T: [ 90.6 -42.0  20.9 -41.7 -79.2 -24.1 -23.7]
V: [-52.7 -64.4 -18.7  87.7  47.9  16.2 -16.2]
C: [-43.8 -32.1 -59.1 -20.5  65.7  41.9 -19.7]
K: [-24.1 -41.7 -79.2 -42.0  90.6  20.9 -12.5]
N: [-49.1 -52.7 -64.4 -18.7  87.7  47.9  16.3]
back: [ 20.9  90.6 -42.0 -79.2 -41.7 -24.1]  K
back: [ 16.3  47.9  87.7 -18.7 -64.4 -52.7]  N

X: [-20.4   6.5   3.6  44.6  68.4   8.1]
W: [25.4 16.2 10.4 35.7 -2.4 -8.3]
F: [ 31.9 -20.8   7.1  -4.1  -3.5  30.2]
L: [-42.4  12.1  -9.3 -20.6   6.5   3.6]
U: [-31.9 -17.5  32.9  -4.6  -5.5 -23.7]
Q: [ 29.3   8.9  26.9 -27.9  -3.4  48.2]
G: [ 21.0  -3.1  14.9  27.2 -15.5 -15.1]
Y: [ 31.4  30.4  50.0   8.9 -20.6 -22.2]
P: [ 37.7 -19.7 -71.4 -20.4  30.0 -50.8]
J: [ 62.3 -47.9 -16.4 -57.5 -25.5 -50.0]
Z: [ -3.1  21.0  13.8 -21.0   5.8   4.4]
back: [  3.6   6.5 -20.6]  L
which: [ 21.0  -3.1  14.9  27.2 -15.5 -15.1]  G
back: [-50.8  30.0 -20.4 -71.4]  P
back: [-15.1 -15.5  27.2  14.9]  G
back: [-22.2 -20.6   8.9  50.0  30.4]  Y

bosi: [ 32.9  29.4  13.0 -21.0]
vezi: [-5.6  8.5 12.0  4.2]
vavuk: [ -6.9 -52.8  72.0  46.5]
nos: [-30.6 -33.7  43.8  -0.4]
fela: [-23.1  40.5 -18.2  28.2]
vupil: [-29.7 -31.4 -71.1 -14.7]
dum: [-30.6 -26.9  53.7  84.8]
zuv: [16.9 24.9 -5.2 13.9]
vek: [-29.3 -17.2  55.0  44.3]
delo: [44.4 23.4 31.7 -0.4]
sil: [ -6.9 -52.8 -53.2 -43.5]
back: [-26.9 -30.6]  dum
which: [ -6.9 -52.8  72.0  46.5]  vavuk
back: [-33.7 -30.6]  nos
back: [-43.5 -53.2]  sil
back: [-14.7 -71.1 -31.4]  vupil

B: [53.5 -1.0  7.6 43.8 44.9 68.9 16.7 12.2  0.6  0.3  8.8 63.8 -7.1]
S: [  2.5 -11.1   9.8  10.2 -45.6  27.1  -2.3  -0.8  -5.4   0.6  -3.0   8.4
   6.9]
R: [ 34.7  31.4 -21.4   5.7  -6.2 -24.3  20.5  12.4  15.2  -1.2  16.7  26.9
 -26.0]
M: [-23.6  31.8 -29.6 -41.4  60.7 -96.8   1.7  -0.9  14.2  -1.9   6.8 -42.6
 -17.5]
H: [-41.5 -13.2   4.9 -24.6 -24.6 -23.7 -17.1 -11.8  -7.4   0.6 -11.2 -43.7
  15.0]
E: [-21.3 -37.8  29.1   9.7  26.5  54.5 -18.2 -10.2 -18.2   1.5 -16.0  -7.5
  28.2]
D: [-70.3 -30.2  16.0 -35.5 -34.3 -22.7 -31.3 -20.1 -15.6   1.7 -21.5 -69.2
  30.3]
back: [-16.0   1.5 -18.2 -10.2 -18.2  54.5  26.5   9.7  29.1 -37.8 -21.3]  E
back: [10.2  9.8]  S

ris: [  5.6  28.7 -21.0   0.2 -43.7  -2.6 -54.4 -24.5]
nepi: [ 14.5 -14.3  30.2 -52.7 -33.1  17.9 -47.4  -3.5]
Sek: [  8.9 -11.4  33.2 -12.9 -16.0  -8.1 -84.0   1.2]
mozit: [ -2.8  13.8 -18.8  10.2   8.9 -52.0 -29.3  -5.2]
met: [ 16.8 -11.8 -84.0 -12.9  33.2  -8.1 -16.0 -17.3]
back: [-54.4  -2.6 -43.7   0.2 -21.0  28.7   5.6]  ris
back: [-84.0  -8.1 -16.0 -12.9  33.2]  Sek
back: [ -3.5 -47.4]  nepi

Gadun: [-45.4  13.4  36.7  11.8  -5.0  52.5  34.2 -36.9  96.5]
buv: [ 40.7  13.4  36.7  11.8  -5.0  52.5  34.2 -36.9  96.5]
votup: [  3.0  13.4  36.7  11.8  -5.0  52.5  34.2 -36.9  96.5]
togit: [-37.6  15.0  28.8 -26.5  55.0  39.5  33.1  71.5  55.6]
Nofov: [ -5.0  52.5  34.2 -36.7  -5.0  34.2  13.4  11.8 -36.9]
which: [-45.4  13.4  36.7  11.8  -5.0  52.5  34.2 -36.9  96.5]  Gadun
back: [ 55.6  71.5  33.1  39.5  55.0 -26.5]  togit

Monos: [-33.7 -50.2 -19.2   3.7 -24.8 -19.5 -34.3   4.4 -29.9  -4.5 -58.1 -24.0
  82.0]
zuri: [ 40.9 -78.7   9.7  -4.3  22.0  45.9  -8.7 -78.0  56.5  59.1 -14.7   1.5
 -22.5]
goz: [-24.8 -19.5 -34.3   4.3 -29.9  32.6 -17.2 -82.6  54.7  29.1  63.8 -23.6
  14.6]
Zubug: [-26.1 -85.2 -61.6   9.4   5.6  76.4  52.4 -32.9  49.3  45.3  24.1 -38.9
 -70.7]
rinam: [ 70.5 -49.6  43.1  -2.2 -26.7   0.5 -24.6   6.3 -22.6  27.1 -47.4   3.7
 -71.8]
pem: [-19.5  -5.7 -30.3   5.1  43.2   7.8  30.4 -89.2  33.5  27.1   3.7 -71.8
 -47.4]
back: [-29.9   4.4 -34.3 -19.5 -24.8]  Monos
back: [-71.8   3.7 -47.4  27.1]  rinam

pafoz: [-15.7 -54.3 -30.7 -69.9  31.3  31.9   2.2  -5.7 -87.0  22.2 -64.4]
nofa: [ 37.2 -83.6 -59.5  -4.6 -13.2 -31.9 -33.0  77.3 -40.6  31.5 -39.4]
podi: [-30.1 -78.2 -21.6 -78.3 -67.3  20.7   2.6 -16.0 -45.2  12.2  19.9]
bev: [ 13.8 -89.2  49.3  32.8 -31.3  10.2  28.5 -77.8   7.9   2.8  18.8]
back: [-77.8  28.5  10.2 -31.3  32.8  49.3 -89.2  13.8]  bev
back: [-39.4  31.5]  nofa
back: [-31.3  32.8  49.3 -89.2  13.8]  bev

gova: [ 19.1  30.3  38.4  -3.8 -17.2  -6.1  -7.9 -35.2  17.0  -6.9 -10.5  11.3
  69.5 -16.2   2.1  21.2  10.0 -13.7  18.6  12.1  -9.5  -2.9   4.6  -5.1
 -10.8  -0.7  -6.4  28.7  11.7]
Muzo: [ 24.6  -3.0   4.6  -8.6  17.9  -5.5 -17.8 -30.7  -7.4 -32.5   2.7  21.7
   6.8   5.1  -8.7  -0.6  22.8   2.4   0.2 -10.7 -20.3  38.0 -10.7  21.7
   9.1  -5.8 -41.6 -26.3  26.7]
Mifu: [  3.3 -10.1 -56.4  25.1  38.6   5.8  26.2 -22.0 -44.8  41.7   6.9   5.9
  20.2  -4.1  45.3 -28.0  -7.8 -10.0  31.1  -7.9  -0.9 -39.1   4.4   7.3
  16.6  32.0  -8.9  61.3 -16.7]
Susas: [ 17.5  -3.3   1.2  -0.4 -16.8  -8.9   5.1  -8.5 -21.5 -22.1   5.8 -13.3
 -96.1 -17.3  -9.4   4.1  -1.5  -2.5  24.6   9.8 -20.9 -45.5  32.7  11.4
   8.8  54.7  -8.5 -15.3   7.6]
rik: [ 31.1  20.4  -5.2  11.0   5.4 -22.3  -9.3   6.5 -10.4 -33.9   8.5   9.9
 -11.0   7.1  -1.1 -34.8  72.3 -24.0  -9.5  39.4 -42.5  16.7   7.4   2.5
 -23.1  -2.8  -1.5   3.7 -38.5]
Ras: [-25.0 -42.4  -6.1   5.7  -6.1  18.0 -25.4  -2.3  48.3   2.1 -10.8  19.4
 -44.7   4.3   0.8 -22.8  13.9 -10.2 -36.7  15.1  -2.9 -50.9 -16.3 -13.0
  12.1  20.0 -25.8  15.5   6.1]
fezi: [ 17.4 -25.0 -42.4  -6.1   5.7  -6.1  18.1  51.3  -1.2 -27.2  -1.9  -2.6
 -86.0   9.6  -0.1  31.1  20.5  -7.6  34.1 -73.2  14.5  40.0  13.0  -5.2
 -30.2  22.2  -5.3  43.3 -25.8]
topot: [  6.6  38.3 -18.8   2.2 -19.2 -15.6   9.1 -34.0 -11.1  -1.0   8.2 -11.8
 -45.5   1.1 -21.3  41.6 -18.5  -7.1   7.3 -27.8  37.3  11.0  19.4 -11.4
  -9.6  71.4   5.7 -28.8  13.4]
Tuv: [ -0.2  21.8 -48.9   2.0  45.4 -21.8  -1.0 -17.1 -32.1  15.9   2.2  -8.0
  59.3   6.1   2.9  26.5  -8.7  12.5   2.3  -7.0 -77.7  20.7  15.7  16.4
 -18.7   0.8  11.1 -42.9 -16.5]
zesu: [-15.4  26.9 -51.1   2.1 -26.5 -12.1 -39.1  14.6  19.0 -31.8  -4.8   0.4
 -34.0  21.5   1.3 -25.3 -16.0  14.6 -52.2 -13.4  -9.7  44.0  56.0  12.4
 -26.5 -69.5 -11.4  -8.8   1.2]
back: [  8.5 -33.9 -10.4]  rik
back: [20.5 31.1]  fezi
back: [ 18.1  -6.1   5.7  -6.1 -42.4 -25.0]  fezi
back: [ 13.9 -22.8   0.8   4.3 -44.7  19.4 -10.8   2.1]  Ras
back: [-8.5 54.7  8.8 11.4 32.7]  Susas
back: [-11.4 -69.5 -26.5  12.4  56.0  44.0  -9.7 -13.4 -52.2  14.6 -16.0 -25.3]  zesu

Keku: [-59.8  25.2  82.2  -7.0  11.0  36.7 -48.7 -60.2]
tok: [-82.1 -56.0  11.0  49.5  12.6  34.8  45.1   8.8]
tesum: [-89.8 -56.0  11.0  36.7  -7.0  82.2  54.9   0.2]
back: [36.7 11.0 -7.0 82.2]  Keku
back: [ 34.8  12.6  49.5  11.0 -56.0 -82.1]  tok
which: [-89.8 -56.0  11.0  36.7  -7.0  82.2  54.9   0.2]  tesum
back: [49.5 11.0]  tok
back: [ 11.0 -56.0 -82.1]  tok

Suz: [-5.3 11.5 27.5  6.6 35.0]
rano: [-3.8 -6.2  5.0 24.7 -1.0]
Sezar: [-16.6 -35.4 -30.1 -17.4  -6.2]
Naz: [ 9.6 43.8 35.9 21.0  7.0]
mozet: [-10.2  -9.7 -23.4 -14.8 -27.2]
dit: [14.1 30.9 41.3 30.1 11.7]
gad: [-15.1 -43.1 -86.2 -35.9 -60.0]
Maz: [-1.6  7.3  7.9 -1.1 26.2]
miri: [ -2.8   2.1  19.5  43.8 -20.0]
Murab: [  9.5  35.2   4.8 -30.8  35.2]
Tumez: [  2.7 -30.8  35.2  35.2   4.8]
back: [-6.2 -3.8]  rano
back: [ 35.2 -30.8   4.8  35.2]  Murab
back: [-35.4 -16.6]  Sezar

duvuv: [-25.8 -62.6 -54.9  70.6]
vil: [-49.6  20.7 -50.7  67.7]
guper: [-29.4  68.5  27.6  51.2]
timi: [-27.0 -89.3 -36.2 -83.1]
muk: [ 27.6 -29.4  68.5   9.9]
tuz: [ 43.0  -8.1 -15.2  -4.0]
fiku: [ 48.9  43.0  -8.1 -15.0]
disu: [ 52.8 -21.4 -58.3  22.0]
back: [-15.0  -8.1  43.0]  fiku
which: [-29.4  68.5  27.6  51.2]  guper
back: [51.2 27.6]  guper
back: [ 67.7 -50.7  20.7]  vil
back: [ 68.5 -29.4  27.6]  muk

zamet: [ -4.3 -79.5  26.3  23.4  44.2 -17.5   6.1 -25.3 -14.6   8.8  23.3  46.2
  25.7  -6.0  74.3  81.2  -6.4 -40.6  66.4 -30.4   5.9  20.3 -56.9 -25.0
   8.1 -72.1  64.6 -14.8 -48.3  78.8 -32.0 -63.5]
Bam: [ -4.3 -79.5  26.3  23.4  44.2 -17.5   6.1 -25.3 -14.6   3.0  23.3  46.2
  81.2  -6.0  74.3  25.7  -6.4 -40.6  66.4 -30.4   5.9  20.3 -56.9 -25.0
   8.1 -72.1  64.6 -14.8 -48.3  78.8 -32.0 -63.5]
nufo: [  6.0 -25.3 -14.6   8.8  23.3  46.2  25.7  -6.0   0.5  -5.2  -8.0 -13.3
 -21.7  -0.7 -22.3  -4.6   4.1  14.5 -16.9  10.0  -2.2  -5.4  15.8   8.8
  -1.5  16.5 -17.8   3.6  13.3 -18.4   7.9  21.8]
back: [25.7 74.3 -6.0 81.2]  Bam
back: [ -6.0  25.7  46.2  23.3   8.8 -14.6 -25.3   6.1]  zamet
which: [ -4.3 -79.5  26.3  23.4  44.2 -17.5   6.1 -25.3 -14.6   3.0  23.3  46.2
  81.2  -6.0  74.3  25.7  -6.4 -40.6  66.4 -30.4   5.9  20.3 -56.9 -25.0
   8.1 -72.1  64.6 -14.8 -48.3  78.8 -32.0 -63.5]  Bam

